Here is a tiny trained network, its code and every weight. The questions are about switching its units off for an input and a class, where a switched-off unit gives its printed mean instead of its output.

import numpy as np


def w(rows, s, z=0):
    codes = np.array(rows[::2]) - 128.0
    scale = np.full(codes.shape[1], s)
    scale[-1] = z or s
    return codes * scale


def norm(h):
    return h / np.sqrt((h * h).mean(-1, keepdims=True) + 1e-5)


def f(y):
    return np.maximum(y, 0)


def log_softmax(a):
    a = a - a.max(-1, keepdims=True)
    return a - np.log(np.exp(a).sum(-1, keepdims=True))


def net(x, mask):
    res = np.array(x, float).reshape(1, 2) / 4 @ E
    u = 0
    for l in range(2):
        y = f(norm(res) @ A[l][:, :-1].T + A[l][:, -1])
        res = res + np.where(mask[u : u + 11], y, B[l][:, -1]) @ B[l][:, :-1]
        u += 11
    return log_softmax(norm(res)[-1] @ U[:, :-1].T + U[:, -1])


A, B = {}, {}
E = w([
[101,155,138,126,2,187,176],'x0',
[48,74,152,105,128,43,97],'x1',
],0.0072)
A[0] = w([
[110,109,69,50,103,152,130,126],'L0N0',
[213,62,91,142,172,62,165,124],'L0N1',
[141,82,177,132,196,137,152,57],'L0N2',
[106,151,172,133,137,127,255,30],'L0N3',
[189,220,71,141,187,150,110,147],'L0N4',
[127,221,86,157,26,136,197,59],'L0N5',
[243,149,112,176,159,111,144,144],'L0N6',
[94,79,129,136,134,176,176,7],'L0N7',
[154,183,41,116,79,251,125,124],'L0N8',
[167,106,36,211,177,231,87,139],'L0N9',
[139,162,238,145,56,129,210,96],'L0N10',
],0.0078,0.0021)
B[0] = w([
[124,132,185,174,53,34,194,156],'L0N0',
[38,152,60,75,50,175,154,222],'L0N1',
[118,166,86,90,117,117,111,178],'L0N2',
[112,172,128,116,102,148,99,156],'L0N3',
[127,238,254,95,224,125,214,245],'L0N4',
[244,137,106,112,61,112,32,238],'L0N5',
[201,109,217,11,171,137,210,233],'L0N6',
[181,153,96,76,130,92,164,138],'L0N7',
[38,68,75,139,95,130,122,253],'L0N8',
[112,89,81,133,209,54,161,241],'L0N9',
[137,154,100,57,132,79,30,215],'L0N10',
],0.0071,0.0067)
A[1] = w([
[126,95,154,206,117,98,166,66],'L1N0',
[110,53,145,76,165,111,145,250],'L1N1',
[128,173,156,77,226,174,199,49],'L1N2',
[71,110,227,248,91,115,206,103],'L1N3',
[184,147,104,95,103,129,115,196],'L1N4',
[177,148,104,163,28,46,141,159],'L1N5',
[128,112,165,77,132,69,116,116],'L1N6',
[208,105,89,118,2,188,96,108],'L1N7',
[4,126,58,183,132,70,89,38],'L1N8',
[124,194,103,96,119,116,152,82],'L1N9',
[102,164,119,174,115,169,103,15],'L1N10',
],0.0097,0.0017)
B[1] = w([
[189,57,229,165,97,82,137,132],'L1N0',
[162,183,152,132,97,166,143,223],'L1N1',
[204,128,112,50,178,48,184,254],'L1N2',
[229,47,254,213,224,202,164,139],'L1N3',
[122,106,158,121,44,107,87,180],'L1N4',
[144,75,205,177,159,144,87,211],'L1N5',
[135,163,108,84,169,115,168,214],'L1N6',
[126,177,155,143,94,79,35,223],'L1N7',
[99,101,72,173,65,172,168,205],'L1N8',
[151,158,147,149,138,95,100,178],'L1N9',
[33,145,72,194,127,186,97,129],'L1N10',
],0.0081,0.0096)
U = w([
[167,173,135,49,164,85,175,196],'0',
[145,141,190,130,71,82,7,198],'1',
[121,70,201,194,93,151,170,123],'2',
[132,150,108,193,177,127,75,54],'3',
[140,106,141,117,151,152,92,30],'4',
[59,128,75,129,77,130,184,178],'5',
[89,166,159,148,166,157,90,1],'6',
],0.017,0.0058)

Each question gives the input, the list of numbers given to net, and the class t.
The units are the neurons (one row each of A and B). Each row of codes is followed by its name. A weight is (code - 128) times the scale printed after its matrix; where a second scale follows, it is the last column's (A, B and U).
mask holds one flag per neuron, layer by layer. A switched-off neuron (its flag False) gives its mean, the last column of its row in B, instead of its output. The means were averaged over made-up inputs and are rounded, as every weight is.
A unit's drop is (log p(t) with every unit on - log p(t) with that unit switched off) / (log p(t) with every unit on - log p(t) with every unit switched off).
most important unit: the unit with the biggest drop
top k neurons: the k neurons with the biggest drops, biggest first
k most important neurons of layer l: the k neurons of layer l with the biggest drops, biggest first
drop when u is switched off: that unit's drop, to one decimal
input [0,6], class 2: 3 most important neurons of layer 0 : [L0N10 L0N6 L0N1]
input [2,6], class 2: most important unit : L0N5
input [1,2], class 2: top 3 neurons : [L0N5 L0N6 L0N4]
input [-6,7], class 5: top 3 neurons : [L0N6 L0N4 L1N8]
input [-3,3], class 5: 3 most important neurons of layer 0 : [L0N6 L0N4 L0N5]
input [-1,5], class 5: top 2 neurons : [L0N4 L0N6]
input [-6,3], class 5: top 2 neurons : [L0N4 L0N6]
input [0,1], class 2: 3 most important neurons of layer 0 : [L0N6 L0N5 L0N4]
input [0,3], class 2: 3 most important neurons of layer 0 : [L0N6 L0N5 L0N10]
input [1,8], class 2: top 3 neurons : [L0N10 L0N6 L1N3]
input [0,8], class 2: top 2 neurons : [L0N10 L0N6]
input [2,5], class 2: top 2 neurons : [L0N5 L0N6]
input [-3,2], class 5: top 3 neurons : [L0N6 L0N4 L0N5]
input [1,6], class 2: most important unit : L0N10
input [-4,8], class 5: top 3 neurons : [L0N6 L0N4 L1N8]
input [3,-6], class 1: drop when L0N5 is switched off : 1.6
input [1,4], class 2: drop when L0N6 is switched off : 0.2
input [-5,3], class 5: drop when L0N6 is switched off : 0.6
